x = [108 109 107 110]
x[0]	108
x[3]	110

W =
[[119 140 127 139 125]
 [108 149 129 151 123]
 [131 134 107 132 138]
 [146 114 112 112 137]
 [146 117 117 113 131]
 [106 143 150 146 114]
 [124 137 133 136 123]
 [123 140 129 138 120]
 [137 127 117 123 129]
 [141 116 121 115 128]
 [116 151 149 147 104]
 [110 142 149 143 112]
 [119 139 128 139 123]
 [145 125 111 120 129]
 [133 121 124 120 128]
 [105 144 156 141 115]]
W[0, 0]: 119
W[4, 4]: 131
W[:, 3]: [139, 151, 132, 112, 113, 146, 136, 138, 123, 115, 147, 143, 139, 120, 120, 141]
W[8, -1]: 129
W[-9, 0]: 123
W[:, 1]: [140, 149, 134, 114, 117, 143, 137, 140, 127, 116, 151, 142, 139, 125, 121, 144]
W[9, 1]: 116
W[-11, -5]: 106
W[-1, 1]: 144
W[-2, -2]: 120
W[10, -2]: 147
W[:, -1]: [125, 123, 138, 137, 131, 114, 123, 120, 129, 128, 104, 112, 123, 129, 128, 115]
W[14, 2]: 124
W[-12, 3]: 113
W[:, -5]: [119, 108, 131, 146, 146, 106, 124, 123, 137, 141, 116, 110, 119, 145, 133, 105]
W[-5, -4]: 142
W[7, -2]: 138
W[-13]: [146, 114, 112, 112, 137]
W[5, 3]: 146
W[-6]: [116, 151, 149, 147, 104]
W[-13, -5]: 146
W[-3, 0]: 145
W[-16, 3]: 139
W[-15, 0]: 108
W[8]: [137, 127, 117, 123, 129]
W[5, 1]: 143
W[-4]: [119, 139, 128, 139, 123]
W[-8, -4]: 127
W[14, 1]: 121
W[-14]: [131, 134, 107, 132, 138]

data = [123 119 124 121 121 120 120 130 130 157 123 120 124 135 148]
data[0] = 123
data[4] = 121
data[12] = 124
data[8] = 130
data[3] = 121
data[5] = 120

a =
[[117 120 134 104]
 [127 128 127 104]]
a[0,0]	117
a[-2,-2]	134
a[0,-1]	104

B = ((143, 127, 119, 127, 126, 125, 144, 129, 129, 128, 133), (143, 121, 124, 125, 118, 134, 144, 120, 120, 119, 150))
Rows and columns are counted from 0.
(0, 0) => 143
(1, 5) => 134
(0, 7) => 129
(0, 10) => 133
(0, 8) => 129
(0, 6) => 144
(0, 4) => 126
(1, 6) => 144

M =
[[115 123 119 147 141 141 125 113 114 140 138]
 [122 118 100 137 136 132 121 120 118 132 133]]
M[0, 0] = 115
M[-2, -7] = 141
M[:, -3] = [114, 118]
M[:, -11] = [115, 122]
M[-1, -9] = 100
M[-1] = [122, 118, 100, 137, 136, 132, 121, 120, 118, 132, 133]
M[1, 7] = 120
M[:, 5] = [141, 132]

m =
[[124 122 123 134 122 120 130 136 132 113 145 122 119 122]
 [151 126 129 124 126 131 131 128 125 141 139 126 130 135]
 [135 124 127 121 123 133 125 120 128 144 131 124 128 129]
 [116 133 121 129 126 122 143 132 125 131 130 133 129 125]
 [135 123 130 120 130 133 127 125 115 130 124 123 127 127]
 [142 122 126 120 124 126 125 130 126 131 142 122 129 131]
 [123 135 132 133 122 123 126 135 127 126 135 135 131 133]
 [130 126 130 134 127 129 119 125 138 128 131 126 129 129]
 [112 129 116 131 145 122 119 136 129 101 135 129 129 128]
 [125 128 122 120 134 124 139 132 120 131 131 128 128 126]
 [131 123 136 147 131 128 114 126 132 127 138 123 129 128]
 [127 128 126 120 120 129 123 126 132 130 121 128 123 125]
 [119 138 115 129 125 120 143 151 123 122 141 138 130 131]]
m[0][0] => 124
m[10][12] => 129
m[11][7] => 126
m[5][2] => 126
m[5] => [142, 122, 126, 120, 124, 126, 125, 130, 126, 131, 142, 122, 129, 131]
m[8][13] => 128
m[:, 0] => [124, 151, 135, 116, 135, 142, 123, 130, 112, 125, 131, 127, 119]
m[11][2] => 126
m[1] => [151, 126, 129, 124, 126, 131, 131, 128, 125, 141, 139, 126, 130, 135]
m[11][0] => 127
m[8][5] => 122
m[9][11] => 128
m[1][7] => 128
m[5][5] => 126
m[6] => [123, 135, 132, 133, 122, 123, 126, 135, 127, 126, 135, 135, 131, 133]
m[9][10] => 131
m[2][3] => 121
m[5][7] => 130
m[10][2] => 136
m[10][4] => 131
m[3][12] => 129
m[5][0] => 142
m[2][2] => 127
m[9][9] => 131
m[2][6] => 125
m[3][0] => 116
m[6][7] => 135
m[12][4] => 125
m[3][1] => 133
m[4][13] => 127
m[:, 6] => [130, 131, 125, 143, 127, 125, 126, 119, 119, 139, 114, 123, 143]
m[6][11] => 135
m[2][13] => 129
m[3] => [116, 133, 121, 129, 126, 122, 143, 132, 125, 131, 130, 133, 129, 125]

grid = [115 114 141 128 140 126 117 115 106 141 130 136 119]
grid[0] = 115
grid[-7] = 117
grid[-12] = 114
grid[-9] = 140
grid[-8] = 126

arr =
[[112 132 151 121 131 124 118 125 116]
 [133 127 132 121 121 134 126 131 126]
 [125 128 129 125 129 131 128 129 127]
 [119 127 139 120 132 130 125 129 125]
 [142 122 135 145 139 138 150 107 145]
 [124 119 132 147 118 149 157 117 127]
 [110 133 153 124 128 122 118 124 118]
 [126 128 131 138 129 123 126 117 122]
 [128 126 131 130 129 132 127 131 124]]
arr[0, 0] -> 112
arr[3, 6] -> 125
arr[5, 2] -> 132
arr[2, 2] -> 129
arr[3, 8] -> 125
arr[:, 1] -> [132, 127, 128, 127, 122, 119, 133, 128, 126]
arr[8, 8] -> 124
arr[5] -> [124, 119, 132, 147, 118, 149, 157, 117, 127]
arr[:, 2] -> [151, 132, 129, 139, 135, 132, 153, 131, 131]
arr[7, 8] -> 122
arr[0, 4] -> 131
arr[7, 3] -> 138
arr[4, 8] -> 145
arr[3, 0] -> 119
arr[2] -> [125, 128, 129, 125, 129, 131, 128, 129, 127]
arr[1] -> [133, 127, 132, 121, 121, 134, 126, 131, 126]
arr[7] -> [126, 128, 131, 138, 129, 123, 126, 117, 122]
arr[1, 7] -> 131
arr[0] -> [112, 132, 151, 121, 131, 124, 118, 125, 116]
arr[2, 4] -> 129
arr[4, 7] -> 107
arr[5, 6] -> 157
arr[:, 8] -> [116, 126, 127, 125, 145, 127, 118, 122, 124]
arr[8, 2] -> 131
arr[2, 5] -> 131
arr[8, 1] -> 126

A = [135 131 132 106]
A[-4]: 135
A[-1]: 106
A[2]: 132

X =
[[126 141 126 134 145]
 [126 114 126 101 126]
 [121 131 127 123 149]
 [128 144 125 136 143]
 [121 107 131 110 126]
 [130 119 126 109 122]
 [130 126 124 112 127]
 [131 123 125 112 123]
 [121 131 127 125 148]]
X[-9, 0] = 126
X[-5, -2] = 110
X[6, -2] = 112
X[7, -4] = 123
X[-9] = [126, 141, 126, 134, 145]
X[3, 2] = 125
X[7, -3] = 125
X[:, 2] = [126, 126, 127, 125, 131, 126, 124, 125, 127]
X[:, -5] = [126, 126, 121, 128, 121, 130, 130, 131, 121]
X[-3, 4] = 127
X[5] = [130, 119, 126, 109, 122]
X[6, -4] = 126
X[:, 4] = [145, 126, 149, 143, 126, 122, 127, 123, 148]
X[-9, -2] = 134
X[7, -1] = 123
X[2, 3] = 123
